The symbols move the nodes like this.
z370: m>z172, r>z827
z32: m>z350, r>z961
z105: m>z196, r>z538
z681: m>z827, r>z325
z62: m>z626, r>z394
z281: m>z318, r>z691
z700: m>z671, r>z616
z548: m>z982, r>z190
z476: m>z923, r>z630
z124: m>z188, r>z394
z982: m>z943, r>z800
z538: m>z341, r>z124
z800: m>z543, r>z281
z762: m>z511, r>z353
z852: m>z616, r>z943
z519: m>z40, r>z501
z774: m>z783, r>z377
z616: m>z687, r>z362
z196: m>z394, r>z370
z199: m>z353, r>z40
z17: m>z852, r>z982
z501: m>z114, r>z656
z783: m>z426, r>z681
z205: m>z538, r>z556
z827: m>z774, r>z700
z660: m>z341, r>z205
z114: m>z511, r>z660
z671: m>z476, r>z501
z536: m>z762, r>z199
z190: m>z800, r>z40
z483: m>z199, r>z695
z65: m>z783, r>z236
z394: m>z72, r>z62
z95: m>z35, r>z691
z325: m>z236, r>z783
z851: m>z190, r>z671
z245: m>z536, r>z483
z135: m>z626, r>z538
z511: m>z519, r>z318
z794: m>z65, r>z394
z377: m>z155, r>z65
z172: m>z350, r>z135
z656: m>z660, r>z188
z943: m>z362, r>z543
z318: m>z483, r>z691
z40: m>z318, r>z114
z626: m>z62, r>z377
z155: m>z124, r>z32
z35: m>z630, r>z762
z556: m>z124, r>z501
z543: m>z548, r>z851
z630: m>z691, r>z660
z923: m>z681, r>z687
z72: m>z556, r>z105
z362: m>z17, r>z548
z350: m>z377, r>z794
z695: m>z95, r>z245
z188: m>z205, r>z72
z236: m>z961, r>z426
z961: m>z794, r>z62
z141: m>z700, r>z852
z691: m>z671, r>z95
z687: m>z800, r>z17
z341: m>z40, r>z538
z426: m>z135, r>z827
z353: m>z245, r>z318

The rows follow the links: the fewer symbols apart two nodes are, the more alike their rows tend to be.

Node, then a row for it; each showing differs a little:
z72: [45, 52, -179, -1, 116, -157, -12, -203, -70, 26, 94, -246, -23, -106, 0, -76, -23, -85, 12, -34, 171, 75, -84, 114, -114, -95, 164, -83, 8, -35, 232, 70, 230, 122, 27, 181, -31, 12, -169, 204, -102, -20, -34]
z114: [29, -106, 72, 16, 5, -133, 64, 38, 127, -253, 182, 129, 100, -171, -41, -161, 154, -6, -112, 178, -56, 15, 224, 35, -1, -92, 258, -138, -169, 94, 136, -174, -106, -140, -116, -117, -50, 21, -96, 12, -63, 38, -69]
z511: [-56, -150, 136, 129, -74, -14, 106, 172, 154, -153, 154, 224, 131, -77, -71, -130, 202, -7, -28, 91, -102, -14, 271, 57, 71, -37, 158, -44, -170, 39, 119, -103, -134, -114, 14, -171, -47, 108, -62, -85, -16, 138, -26]
z923: [47, -43, 41, -187, -11, -8, -58, -14, -3, -51, -35, 92, 15, 114, 29, -78, -46, 110, -135, 93, 63, -141, -102, -301, -65, 10, -6, -112, 147, 99, -118, -147, -187, -113, -183, -132, 138, -18, 147, -63, 261, -263, -15]
z774: [167, -196, 117, -346, 76, 7, -179, -32, 8, -54, -107, -105, -118, 53, 66, 91, -113, -16, 166, -118, 195, -46, 84, -104, -25, 49, -9, 70, 103, 118, -124, 49, -5, -116, -19, -116, 157, -8, 131, 110, 80, -164, 164]
z199: [-41, -174, 83, 290, -43, 217, 63, 202, 125, 41, 28, 164, 127, 71, -84, -76, 153, -18, 132, -84, -30, -16, 106, 139, 67, -6, 29, 51, -48, -68, 55, 78, -61, 42, 196, -158, 4, 241, -87, -1, 4, 206, 69]
z40: [14, -153, 89, 240, -67, 37, 36, 143, 122, -128, 135, 106, 86, -143, -116, -96, 118, 49, 28, 102, -68, -26, 184, 129, 94, -29, 136, -110, -212, 74, 100, -187, -65, -43, -51, -172, -83, 128, -176, -78, -69, 150, -23]
z543: [-78, 128, -56, 270, -112, 129, -30, 53, -38, 62, -38, 6, -25, -93, -97, 103, -109, 174, -68, 97, -206, -23, -145, 58, 132, 78, -172, -137, -128, 40, -149, -220, -12, 59, -139, -55, -109, -103, -118, -203, -135, 82, -53]
z626: [-13, 69, -3, -162, 55, -95, -24, -79, -135, 91, -95, -209, -131, -34, 151, 180, -72, -112, 97, -184, 31, 90, 27, 148, 27, 79, -79, 268, 18, -43, -55, 191, 181, 68, 107, 209, -55, -147, 87, 47, -142, 48, 6]
z616: [13, 219, -178, 23, -50, 223, 60, -84, 88, -12, -12, 233, 121, 172, -165, -66, 75, -29, -30, 115, -125, 45, -162, -164, -102, -16, -167, -285, 134, -107, -67, -35, -156, -125, 90, 51, 46, -11, 0, 97, -18, 23, 146]
z377: [30, -2, 108, -307, 70, -120, -33, -30, -53, -31, -100, -118, -134, -22, 169, 214, -65, -134, 133, -137, 10, 91, 109, 79, 33, 81, -64, 278, 8, -13, -123, 165, 104, -101, 78, 140, -10, -151, 154, 44, -131, 16, 40]
z394: [-30, 100, -102, -75, 91, -131, -11, -134, -132, 108, -22, -259, -99, -52, 75, 125, -80, -100, 52, -139, 89, 108, -54, 136, -32, -1, -11, 163, 18, -45, 91, 188, 247, 139, 98, 276, -73, -88, -18, 104, -128, 39, -35]
z362: [-30, 209, -143, 192, -67, 253, 41, -50, 41, 20, -53, 155, 69, 70, -194, 31, 23, 41, -1, 97, -233, 66, -200, 14, 4, 19, -228, -255, 45, -94, -159, -110, -83, -48, 57, 48, -12, -36, -99, -16, -160, 96, 99]
z155: [-14, 79, 37, -249, 80, -179, 39, -63, -75, -44, -27, -110, -89, -65, 161, 177, -18, -145, 59, -83, -47, 151, 113, 142, 9, 11, -20, 243, -27, -68, -35, 173, 125, -71, 73, 235, -77, -187, 124, 77, -205, 73, -10]
z32: [-50, 89, 50, -231, 56, -125, 39, -22, -68, -15, -74, -84, -105, -35, 164, 225, -4, -128, 49, -108, -97, 91, 104, 137, 38, 83, -61, 278, -31, -66, -82, 178, 97, -79, 78, 201, -76, -183, 166, 4, -208, 83, 10]
z318: [-144, -135, 139, 309, -99, 94, 88, 264, 94, 61, 60, 201, 123, 4, -23, -125, 127, 69, -51, 20, -117, -76, 118, 7, 130, -21, 34, 114, -136, -27, 41, -20, -126, 68, 33, -181, -68, 155, -10, -182, 117, 130, -91]
z556: [50, 46, -108, -74, 108, -227, 13, -187, -6, -119, 164, -139, 2, -156, -29, -121, 43, -94, -63, 101, 124, 86, 21, 60, -138, -159, 239, -165, -47, -5, 226, -35, 146, 52, -73, 126, -44, -19, -168, 178, -117, -38, -72]
z794: [-4, 47, 68, -249, 60, -132, 1, -21, -78, 2, -98, -131, -141, -24, 182, 221, -63, -139, 106, -148, -4, 83, 81, 135, -2, 111, -77, 276, -6, -27, -89, 160, 149, -53, 90, 189, -19, -162, 141, 24, -158, 43, 9]
z762: [-118, -118, 118, 234, -65, 150, 114, 239, 127, 51, 49, 232, 151, 78, -55, -120, 210, -10, 15, -12, -62, -51, 153, 23, 74, -29, 37, 109, -83, -93, 79, 95, -141, 46, 157, -161, -4, 192, 5, -57, 95, 170, -3]

Each walk starts at a row. The symbols on each line, taken left to right, move it on to the next node.
Answer with the node's row; about right is enough.
start [68, 14, -166, 80, 111, -78, -69, -200, -84, 106, 41, -264, -57, -54, -19, -31, -108, -14, 47, -77, 209, 36, -141, 98, -93, -82, 113, -115, 25, -11, 186, 75, 241, 210, 2, 132, 13, 84, -196, 186, -26, -68, -19]
m m r -> [-71, 112, -29, -148, 77, -135, 10, -81, -132, 104, -70, -200, -119, -50, 119, 183, -93, -118, 62, -143, -11, 109, 2, 153, 13, 44, -89, 266, 9, -87, -2, 215, 189, 72, 112, 213, -60, -146, 78, 28, -154, 71, -27]
m r m m -> [43, 99, -146, -96, 123, -238, -14, -199, -51, -57, 103, -217, -34, -145, 28, -15, -6, -141, 1, -14, 103, 144, 8, 147, -114, -97, 162, 3, -26, -45, 190, 87, 229, 84, 6, 248, -72, -46, -131, 191, -194, 27, -8]
start [215, -172, 53, -237, 75, 64, -180, -85, 27, -29, -66, -88, -62, 104, 1, 3, -98, 40, 135, -82, 243, -80, -26, -182, -80, 56, -4, -73, 190, 116, -62, -16, -23, -60, -38, -96, 194, 85, 84, 152, 144, -224, 157]
r m -> [-86, 85, 16, -49, -65, -124, 83, 29, -30, -46, 52, 124, 38, -1, 62, -120, 50, 126, -298, 180, -107, -94, -76, -238, -33, -40, 46, -61, 21, 28, -6, -160, -174, -55, -225, -56, -11, -96, 118, -202, 195, -154, -182]
r r -> [29, 0, -68, -116, 51, -202, 73, -109, 50, -243, 217, -8, 76, -153, -23, -170, 100, -50, -128, 182, 36, 63, 111, 9, -103, -136, 265, -200, -61, 30, 188, -141, 2, -71, -152, 35, -38, -14, -125, 106, -60, -70, -94]
start [-66, 146, -74, 306, -122, 173, -14, 39, -32, 36, -61, 30, -23, -79, -138, 104, -87, 128, -44, 53, -202, 26, -155, 91, 99, 82, -189, -173, -110, 20, -137, -208, -19, 0, -75, -36, -91, -75, -133, -179, -156, 102, 16]
m m -> [-50, 212, -157, 252, -121, 225, 25, -6, 11, 37, -54, 131, 64, 27, -180, 71, 1, 79, -8, 95, -216, 61, -172, 15, 21, 40, -241, -237, -30, -77, -149, -135, -63, -63, 29, 23, -34, -69, -108, -53, -169, 133, 89]
m m -> [-34, 215, -169, 160, -82, 258, 64, -34, 36, 20, -54, 173, 88, 106, -193, 22, 30, 18, -6, 80, -199, 48, -196, -44, -23, 13, -228, -253, 49, -94, -146, -80, -103, -90, 53, 54, 9, -45, -82, 10, -117, 80, 107]
start [113, -94, -64, 83, 62, -145, -33, -126, 50, -136, 167, -127, 11, -197, -73, -151, 27, -14, -44, 103, 140, 29, 57, 82, -68, -117, 278, -226, -113, 88, 240, -117, 139, 46, -106, -17, -33, 79, -246, 137, -59, 2, -52]
m r m m -> [47, -127, 85, 64, -64, -59, 62, 85, 161, -253, 159, 132, 114, -149, -48, -127, 156, 5, -51, 157, -94, 5, 236, 63, 27, -65, 210, -129, -176, 79, 92, -152, -103, -149, -80, -136, -55, 39, -87, -3, -104, 93, -24]
m r r -> [20, -9, -33, -61, 24, -235, 22, -85, 44, -192, 202, -1, 52, -158, -6, -187, 105, 2, -188, 194, 48, -11, 87, -32, -91, -131, 287, -178, -85, 64, 213, -147, -3, -44, -188, -6, -56, 0, -102, 41, 35, -79, -121]
start [-12, 192, -121, 87, -80, 201, 43, -55, 42, 7, -56, 176, 72, 139, -177, -34, 12, 83, -93, 131, -176, -7, -219, -164, -28, 30, -187, -281, 103, -52, -145, -173, -193, -99, -40, -6, 17, -56, 6, -52, 27, -37, 67]
r r r -> [-89, 137, -60, 298, -133, 130, -9, 72, -43, 59, -57, 30, -9, -68, -98, 79, -79, 199, -106, 92, -199, -20, -150, 41, 116, 84, -167, -105, -108, 29, -135, -227, -55, 34, -116, -80, -89, -87, -102, -232, -64, 52, -77]
m m r -> [-64, 44, -8, 318, -116, 81, -38, 104, -30, 2, -54, -11, -27, -166, -80, 80, -65, 202, -88, 88, -187, -37, -81, 108, 123, 82, -94, -110, -159, 91, -131, -251, -20, 14, -153, -118, -132, -73, -158, -215, -98, 89, -68]
start [65, 109, -107, -154, 3, 116, 39, -101, 79, -30, -11, 198, 104, 197, -78, -109, 82, -38, -55, 83, -26, -27, -152, -250, -142, -58, -49, -213, 214, -91, -40, -32, -196, -147, 9, 25, 142, 18, 103, 128, 108, -98, 101]
m m r -> [-131, 52, 60, -36, -36, -183, 123, 48, -50, 5, 64, 96, 47, 3, 120, -137, 43, 87, -313, 139, -47, -106, -39, -202, -6, -54, 83, 86, -10, 6, 57, -60, -167, 51, -199, -33, -8, -74, 136, -175, 272, -134, -258]
r r m -> [101, -37, -115, 25, 109, -140, -60, -184, -41, -25, 97, -250, -3, -137, -61, -105, -58, -34, 7, -7, 222, 61, -9, 100, -81, -99, 207, -124, -31, 25, 236, -36, 223, 139, -44, 95, -15, 60, -243, 205, -57, -58, -26]
start [-170, 40, 75, 97, -85, -66, 111, 115, -64, 110, 1, 104, 27, 31, 106, -100, 50, 116, -279, 79, -88, -124, -49, -164, 23, 0, 2, 145, -30, -42, 13, -32, -136, 94, -142, -18, -49, -33, 155, -275, 265, -66, -239]
r -> [-204, 37, 78, 113, -61, -66, 128, 137, -79, 160, 23, 100, 59, 65, 105, -108, 59, 93, -242, 37, -73, -123, -33, -142, 30, -25, -15, 185, -14, -63, 38, 47, -131, 141, -46, -54, -55, 16, 148, -238, 270, -60, -223]
r m m -> [-72, 48, 39, -121, -41, -133, 49, 15, -38, -21, 41, 102, 18, 37, 109, -96, 13, 101, -278, 159, -35, -111, -58, -248, -30, -49, 53, -5, 41, 30, -11, -92, -157, -20, -217, -61, 41, -78, 174, -156, 253, -203, -190]
